Below are the code and all the weights of a small trained network. Each question names an input and a class and asks about switching units off, where a switched-off unit gives its printed mean instead of its output.

import numpy as np


def w(rows, s, z=0):
    codes = np.array(rows[::2]) - 128.0
    scale = np.full(codes.shape[1], s)
    scale[-1] = z or s
    return codes * scale


def norm(h):
    return h / np.sqrt((h * h).mean(-1, keepdims=True) + 1e-5)


def f(y):
    return y / 2 * (1 + np.tanh(0.7978845608 * (y + 0.044715 * y**3)))


def log_softmax(a):
    a = a - a.max(-1, keepdims=True)
    return a - np.log(np.exp(a).sum(-1, keepdims=True))


def net(x, mask):
    res = np.array(x, float).reshape(1, 5) / 4 @ E
    u = 0
    for l in range(2):
        y = f(norm(res) @ A[l][:, :-1].T + A[l][:, -1])
        res = res + np.where(mask[u : u + 4], y, B[l][:, -1]) @ B[l][:, :-1]
        u += 4
    return log_softmax(norm(res)[-1] @ U[:, :-1].T + U[:, -1])


A, B = {}, {}
E = w([
[145,90,111,138,141,96,82],'x0',
[155,163,130,90,132,198,167],'x1',
[212,159,75,124,126,43,105],'x2',
[22,41,2,86,85,168,82],'x3',
[109,72,108,109,129,100,79],'x4',
],0.0077)
A[0] = w([
[158,113,123,160,82,158,128,1],'0.n0',
[108,126,92,155,135,89,168,42],'0.n1',
[129,203,248,215,154,90,147,253],'0.n2',
[140,135,162,131,102,68,164,179],'0.n3',
],0.011,0.0023)
B[0] = w([
[117,111,137,79,174,129,114,120],'0.n0',
[31,65,134,159,190,150,97,128],'0.n1',
[106,75,10,88,66,115,122,251],'0.n2',
[2,89,136,33,167,133,131,160],'0.n3',
],0.009,0.012)
A[1] = w([
[87,213,130,104,110,137,180,1],'1.n0',
[129,238,91,18,36,206,222,250],'1.n1',
[254,163,37,116,162,72,66,215],'1.n2',
[101,57,169,156,68,218,146,224],'1.n3',
],0.0076,0.0023)
B[1] = w([
[190,87,254,72,200,126,188,132],'1.n0',
[167,75,33,19,144,84,176,244],'1.n1',
[128,154,82,54,143,177,243,184],'1.n2',
[155,182,81,66,109,71,156,186],'1.n3',
],0.0091,0.011)
U = w([
[158,225,133,191,138,196,17,1],'0',
[225,65,108,44,137,90,180,90],'1',
[177,129,239,255,74,170,168,1],'2',
[36,129,84,31,80,101,160,255],'3',
[73,106,181,213,83,150,98,41],'4',
[133,154,182,103,122,149,124,1],'5',
[78,223,190,117,144,91,76,1],'6',
],0.0078,0.0023)

Each question gives the input, the list of numbers given to net, and the class t.
The units are the neurons (one row each of A and B). Each row of codes is followed by its name. A weight is (code - 128) times the scale printed after its matrix; where a second scale follows, it is the last column's (A, B and U).
mask holds one flag per neuron, layer by layer. A switched-off neuron (its flag False) gives its mean, the last column of its row in B, instead of its output. The means were averaged over made-up inputs and are rounded, as every weight is.
A unit's drop is (log p(t) with every unit on - log p(t) with that unit switched off) / (log p(t) with every unit on - log p(t) with every unit switched off).
The circuit of an input: a set's keep is (log p(t) with only the set's units on - log p(t) with every unit switched off) / (log p(t) with every unit on - log p(t) with every unit switched off). Starting from all 8 units, units are removed one at a time, each time the one whose removal leaves the highest keep (on an exact tie, the one counted first), for as long as the keep stays at least 0.8.
units of the circuit, in order: the units of the circuit, biggest drop first
top k neurons: the k neurons with the biggest drops, biggest first
top k neurons in layer l: the k neurons of layer l with the biggest drops, biggest first
drop when u is switched off: that unit's drop, to one decimal
input [3,-6,1,7,-2], class 4: units of the circuit, in order	(1.n1; 0.n2; 1.n2; 1.n3)
input [6,-4,4,-7,-3], class 3: units of the circuit, in order	(0.n3; 0.n2)
input [-5,5,0,5,-7], class 1: units of the circuit, in order	(0.n2; 1.n0; 1.n1)
input [5,-5,0,-7,-6], class 3: top neuron	(0.n2)
input [1,7,-7,2,-8], class 1: top 2 neurons in layer 1	(1.n1; 1.n0)
input [8,-2,-4,-1,4], class 6: top 2 neurons in layer 1	(1.n1; 1.n2)
input [2,-5,4,-8,-7], class 3: drop when 0.n3 is switched off	0.2
input [-1,-7,8,-8,-8], class 3: drop when 0.n2 is switched off	0.4
input [-2,-5,2,8,2], class 4: top 2 neurons in layer 1	(1.n1; 1.n2)
input [-1,6,-6,1,-5], class 1: drop when 0.n3 is switched off	0.1
